fitu: [ 18 -11  -6  25]
kug: [-10  -6  18  25]
miri: [ -6  18 -11  25]
[ -6  18 -11  25]
miri
[ 18 -11  -6  25]
fitu
order: [ 25  18  -6 -10]
kug
order: [ 25 -10  -6  18]
kug

zifen: [-32  41 -37 -28 -21]
kosi: [ 73 -14 -10  16  14]
kode: [-12  -3   4  13  -4]
bifo: [-12  13  -4   4  -2]
zar: [ 8 -3  4 13 -4]
zub: [-27 -22  23   0  40]
dorit: [  5  43 -64 -13  13]
fugu: [  6 -44  -9 -14 -14]
succ: [41]
[-37]
succ: [43]
[-64]
order: [  4  13  -4 -12  -3]
kode
order: [-44 -14 -14  -9   6]
fugu
succ: [-32]
[41]

Dad: [ 60 -23  30 -24 -20  -1 -20  24  15  -1 -21  29 -25  32   5   3 -64  32
   1  -3]
Kem: [-25  60  -1  -1  30  24 -23 -21 -64  32 -20   3  32   5  15 -24   1 -20
  -3  30]
tezet: [ 32  60  -3   1  30 -23 -24  -1  30   5 -20  -1 -21 -20  32  24  16 -25
   3 -64]
order: [ 30 -25  60  -1  -1  30  24 -23 -21 -64  32 -20   3  32   5  15 -24   1
 -20  -3]
Kem
succ: [16]
[-25]
[ 60 -23  30 -24 -20  -1 -20  24  15  -1 -21  29 -25  32   5   3 -64  32
   1  -3]
Dad
order: [ -3  30 -25  60  -1  -1  30  24 -23 -21 -64  32 -20   3  32   5  15 -24
   1 -20]
Kem

lakud: [  74 -103   64   55   44  111]
genoz: [ 10 -47  79  32   7  -1]
mabaz: [   0  -14   46   38   59 -108]
sed: [  44  110   64 -103   74   55]
order: [-103   44   55   64   74  111]
lakud
order: [-108   59   38   46  -14    0]
mabaz
succ: [0]
[-14]
order: [ -1  10 -47  79  32   7]
genoz
order: [-108  -14    0   38   46   59]
mabaz
order: [ 111   44   55   64 -103   74]
lakud

Menur: [  41   35   17   65  -25  -14    7   25   -8  -41   36  -69   51   24
    1   18 -111   37   22   64   19 -103  -15  -66  -66   58   41  -98
   -4   24    2  -27   -3   41   33  -48   -1    6   59   25  -37   -5
  -81  -31  -83   18   80   48   15  -33  -13  -22   43    0  -10   22
  -39  -85  -31  -14  -36  -42]
desit: [  41   35   17   65  -25    6    7   25   -8  -41   36  -69   51   24
    1   18 -111   37   22   64   19 -103  -15  -66  -66   58   41  -98
   -4   24    2  -27   -3   41   33   46   30   15  -27    2   60   32
    3  -43   87  -37  -60   -4   -4  -42   55  -38  -30  -48  -41  -15
   66   20  -14   24  -38    8]
peluk: [   8    9   -1  -11   -8  -20  -21  -33   -7  -11  -14  -22  -38   14
   10  -38   18   -5   30 -100  -30    0   19   24   55   11  -47   61
  -34  -41   63  -19    5  -34   -6   -5  -28  -21  -22  -35   22  -27
   35   58   47   46   47  -14  -12  -37  -16   38  -39    9   -9   40
  -24  -41   -6   26  -10   16]
Dapu: [  -3  -25   41  -31  -41  -98   15   -1  -81    6   22  -48   24    7
 -103   41  -39  -31   35  -37   51  -66  -15  -36   -5   64  -27    2
   33   25  -10   58  -14   19   36   22    0  -33   18   -4  -13   -8
  -83   59   48  -85   25   41   17   80   37   43  -42  -14    1  -66
 -111  -23  -69   24   65   18]
succ: [38]
[-39]
succ: [5]
[-34]
[  41   35   17   65  -25  -14    7   25   -8  -41   36  -69   51   24
    1   18 -111   37   22   64   19 -103  -15  -66  -66   58   41  -98
   -4   24    2  -27   -3   41   33  -48   -1    6   59   25  -37   -5
  -81  -31  -83   18   80   48   15  -33  -13  -22   43    0  -10   22
  -39  -85  -31  -14  -36  -42]
Menur
order: [-111 -103  -98  -85  -83  -81  -69  -66  -66  -48  -42  -41  -39  -37
  -36  -33  -31  -31  -27  -25  -22  -15  -14  -14  -13  -10   -8   -5
   -4   -3   -1    0    1    2    6    7   15   17   18   18   19   22
   22   24   24   25   25   33   35   36   37   41   41   41   43   48
   51   58   59   64   65   80]
Menur
order: [-100  -47  -41  -41  -39  -38  -38  -37  -35  -34  -34  -33  -30  -28
  -27  -24  -22  -22  -21  -21  -20  -19  -16  -14  -14  -12  -11  -11
  -10   -9   -8   -7   -6   -6   -5   -5   -1    0    5    8    9    9
   10   11   14   16   18   19   22   24   26   30   35   38   40   46
   47   47   55   58   61   63]
peluk
[  41   35   17   65  -25    6    7   25   -8  -41   36  -69   51   24
    1   18 -111   37   22   64   19 -103  -15  -66  -66   58   41  -98
   -4   24    2  -27   -3   41   33   46   30   15  -27    2   60   32
    3  -43   87  -37  -60   -4   -4  -42   55  -38  -30  -48  -41  -15
   66   20  -14   24  -38    8]
desit
order: [ -42  -36  -14  -31  -85  -39   22  -10    0   43  -22  -13  -33   15
   48   80   18  -83  -31  -81   -5  -37   25   59    6   -1  -48   33
   41   -3  -27    2   24   -4  -98   41   58  -66  -66  -15 -103   19
   64   22   37 -111   18    1   24   51  -69   36  -41   -8   25    7
  -14  -25   65   17   35   41]
Menur

gose: [-45 -55  51 -35  44 -71]
moro: [ -1  10  -4 -72  -2  -6]
Vudi: [ -97   78   83   53   80 -100]
fuba: [ 51 -70 -35 -45 -55  -5]
succ: [-1]
[10]
order: [-55  -5  51 -70 -35 -45]
fuba
order: [ -97   78 -100   80   53   83]
Vudi
order: [-71 -45 -55  51 -35  44]
gose
[-45 -55  51 -35  44 -71]
gose
succ: [83]
[53]

Lafog: [19 33 15 33  5]
Kolam: [-21 -37  97 114   0]
Vozud: [ 19  48  20  33 -27]
Rilu: [ 86 -41 -37 -49 106]
navef: [19 33 20 48  5]
piri: [-41 -37 106  87 -49]
dunul: [-21 110 -12 -31 103]
fero: [-34 -47  82  91  -9]
zam: [ 25  57  24  52 -11]
succ: [-31]
[103]
order: [-49 -41 -37  86 106]
Rilu
order: [-49 -41 -37  87 106]
piri
succ: [-47]
[82]

Dize: [-65   2 -64  -5 -31]
Votek: [16 10  4 -2 97]
valok: [-64 -66 -31   2  -5]
succ: [-66]
[-31]
order: [  2  -5 -66 -31 -64]
valok
succ: [-2]
[97]

Guku: [-10   7   2   8 113]
rad: [ 23  -5   4 -10  16]
babam: [112  10   0   3 103]
Povo: [-17  -6   5   5   9]
tev: [-10   4  16  -5  22]
succ: [8]
[113]
order: [  9   5   5  -6 -17]
Povo
order: [ 16 -10   4  -5  23]
rad
succ: [10]
[0]
order: [-10  -5   4  16  23]
rad
succ: [3]
[103]
succ: [-6]
[5]

vibis: [-33  65  90  12 -79 -81   8]
Fepa: [  1 -45 -44   5  48  40 -10]
pagap: [-39  -7  44 -31 -19  47 -23]
vola: [ 71  43 -36 -75 -19  60  64]
paku: [ 51  48 -15 -59 -32  37  59]
sufu: [-79 -33 -80  90   8  12  65]
pidav: [-57  39  17 -56  39  18 -57]
ruvi: [-47  -3  45  10 -96  72  36]
dol: [ 76  95  40 -50 -99 -69  14]
nodi: [-33  65  90  12 -36  96  10]
kol: [-39  -7  44  19 -19  47 -23]
succ: [1]
[-45]
succ: [-80]
[90]
order: [-39 -23 -19  -7  19  44  47]
kol
order: [-45 -44   5  48  40 -10   1]
Fepa
succ: [19]
[-19]
order: [  8 -81 -79  12  90  65 -33]
vibis

rozag: [  3 -54 -15 -25 -19  61   6]
zalo: [  2 -15 -16   8  29  30  23]
kud: [  3 -54 -15  24  49 -33  17]
fozi: [ 23 -15   8   2  30 -16  28]
tovev: [22 31  9 28 42 50 81]
madun: [-33 -15   8   2  12 -16  28]
Peko: [ 92 -49 -31 -34 -38  70 -15]
vira: [ 92  10 -31 -34 -38  70 -15]
succ: [-49]
[-31]
[  2 -15 -16   8  29  30  23]
zalo
order: [ 28   2  23  30 -16   8 -15]
fozi

keva: [ 17 -26 -22  38  24 -47 -49  34 -33   5 -88  79 -47 -58  50 -23 -11 -50
 -26 -42 -14  39  30  17 -52  -7 -20   0 -23  -4 -58 -36 -18   7  94]
nefan: [ 26 -23 -42  48  25 -31 -29  26 -50   7 -92  71 -53 -59  57   3 -20 -36
 -27 -49 -13  40  11  36 -78 -23 -30   5 -37   3 -62 -28 -25   8  95]
vimo: [  8 -27 -10  31  24 -55 -62  40 -22   1 -83  79 -36 -55  45 -37  -1 -56
 -25 -36 -15  38  41   6 -33   5  -8  -3 -13 -10 -53 -38  -9   6  90]
gipid: [ 26 -23 -42  48  25 -31 -29  26 -50   7 -92  71 -53 -59  57   3 -20 -36
 -27 -49 -13  40 -52  36 -78 -23 -30   5 -31   3 -62 -28 -25   8  95]
gim: [ 95  39 -23 -28 -28 -23 -57  65 -29  23  10 -63  44 -28 -51 -24   8   4
 -91  25  17   6 -36  29 -57 -88 -24 -52 -32 -11  50 -21 -55  10  61]
nekis: [ 29 -23 -52  50  25 -24 -21  23 -57  10 -91  65 -55 -57  61  17 -23 -29
 -28 -51 -11  39   4  44 -88 -28 -32   8 -36   6 -63 -24 -28   9  95]
robu: [ 22 -25 -34  44  25 -40 -37  31 -42   5 -91  75 -51 -58  55  -9 -15 -44
 -27 -45 -15  41  18  27 -64 -17 -25   2 -28   0 -61 -32 -23   8  96]
order: [ 95   9 -28 -24 -63   6 -36   8 -32 -28 -88  44   4  39 -11 -51 -28 -29
 -23  17  61 -57 -55  65 -91  10 -57  23 -21 -24  25  50 -52 -23  29]
nekis
succ: [1]
[-83]
[ 22 -25 -34  44  25 -40 -37  31 -42   5 -91  75 -51 -58  55  -9 -15 -44
 -27 -45 -15  41  18  27 -64 -17 -25   2 -28   0 -61 -32 -23   8  96]
robu

zad: [ 59  45  29  95   1  83 -62 -21  35 -23 -12  -9  50   0 -57  61 -46 -49
  37  -9   2 -45 -42 -12 -68  95]
Zepu: [ 85  21 -77 114  36 -74 -42  -3  72 -16 -77 -36  58  40 -87 -63  10  83
 -29 -34  75  96 106  10  54  69]
tuni: [-47   8  87 -79  51  73  69  25 -35  47  85  47 -18 -10  94  68  11 -28
  44  44 -35 -47 -49  23  -4 -32]
zomi: [-79 -18 -28 -10  86  44 -35  69  47  51 -49 -47 -35  68  44   8  11  -4
  73  94  25  23  87 -32  47 -47]
levev: [-15  32  67 -78 -53   0  86 -13 -10  79  29 -29  46 -25  23  18 -52  69
  12 -37 -20  -7  34  51  73  30]
zofo: [ 32 -26 -63 114 117  22 -75  57  32 -77   2  82 -52  65  22   0 118 -66
  10  94  52  42 -21 -39 -67 -40]
order: [ 44   8  68  47 -32 -35  11 -10 -47  86 -18  87 -79  47  44  94  51  25
  73  69 -47 -49  -4  23 -28 -35]
zomi
order: [ 44  23 -49 -35 -10  68  25  69  47 -18 -47 -35  94 -47  44 -32  73 -28
  51 -79  11  47  85  -4   8  87]
tuni
[-47   8  87 -79  51  73  69  25 -35  47  85  47 -18 -10  94  68  11 -28
  44  44 -35 -47 -49  23  -4 -32]
tuni
succ: [37]
[-9]

negus: [ 18 -25  40 -64 -35 -26 -25 -23  29 -15  12  39 -36 -17  22]
lazef: [  34   25  -32    6   34  -42    9   38  -37   36 -105  -37   35  -20
   37]
pep: [ -5  23  27 -47 -27  51  -2  -2   3  -3 -15 -13  32 -50  17]
mina: [ 32  21  16  -6 -23  14 -39   4  25  -3 -37  33 -44 -57  41]
zugi: [ -5 -48  27 -50   3 -27 -15  23  32 -13  -3  51  -2  -2  17]
sulu: [ 25 -23  21 -57  -3 -44  33  14  16   4 -39  32  -5 -37  41]
moz: [ 39  46  19 -16 -54  -1 -14 -71  -9   3  18 -24 -47  46  13]
fif: [ -5 -27  -2   3  -3  18 -15  27  -2 -13 -50  23  51  32 -48]
succ: [-26]
[-25]
[ 25 -23  21 -57  -3 -44  33  14  16   4 -39  32  -5 -37  41]
sulu
order: [-57 -44 -39 -37 -23  -5  -3   4  14  16  21  25  32  33  41]
sulu
succ: [6]
[34]
order: [ 17  -2  -2  51  -3 -13  32  23 -15 -27   3 -50  27 -48  -5]
zugi
order: [-105  -42  -37  -37  -32  -20    6    9   25   34   34   35   36   37
   38]
lazef
order: [-50 -48 -27 -15 -13  -5  -3  -2  -2   3  17  23  27  32  51]
zugi

zapuf: [ 13 -41  12 -79]
res: [ 18 -41 -40 -13]
Kuzal: [ 18 -41  12  13]
Momuf: [ 20 -29 -94  -3]
tep: [ 13  13 -12 -41]
[ 20 -29 -94  -3]
Momuf
succ: [20]
[-29]
[ 18 -41 -40 -13]
res
succ: [-40]
[-13]
order: [ 13 -41  12  18]
Kuzal
succ: [-12]
[-41]
succ: [-29]
[-94]

norit: [ 10 -41 -30  34 -47  27   4 -60  68  24  54 -22  -7]
tidur: [ 10 -41 -30  34 -47  33   4 -60 -94  11  -7 -36 -10]
tud: [ 31  95  13   0 -11  34 -88  -1  59  31  53 -13  -5]
migu: [  3 -11  -8 -28 -35  -7  31 -45 -25   6  -5  20   2]
luk: [ 34  10 -60  11  27 -41 -10 -48 -94  -7 -36 -30   4]
Gede: [ 10 -41 -30  34 -47  27   4 -60  75  21  55 -10  -5]
[ 10 -41 -30  34 -47  27   4 -60  68  24  54 -22  -7]
norit
order: [-10 -36  -7  11 -94 -60   4  33 -47  34 -30 -41  10]
tidur
succ: [55]
[-10]

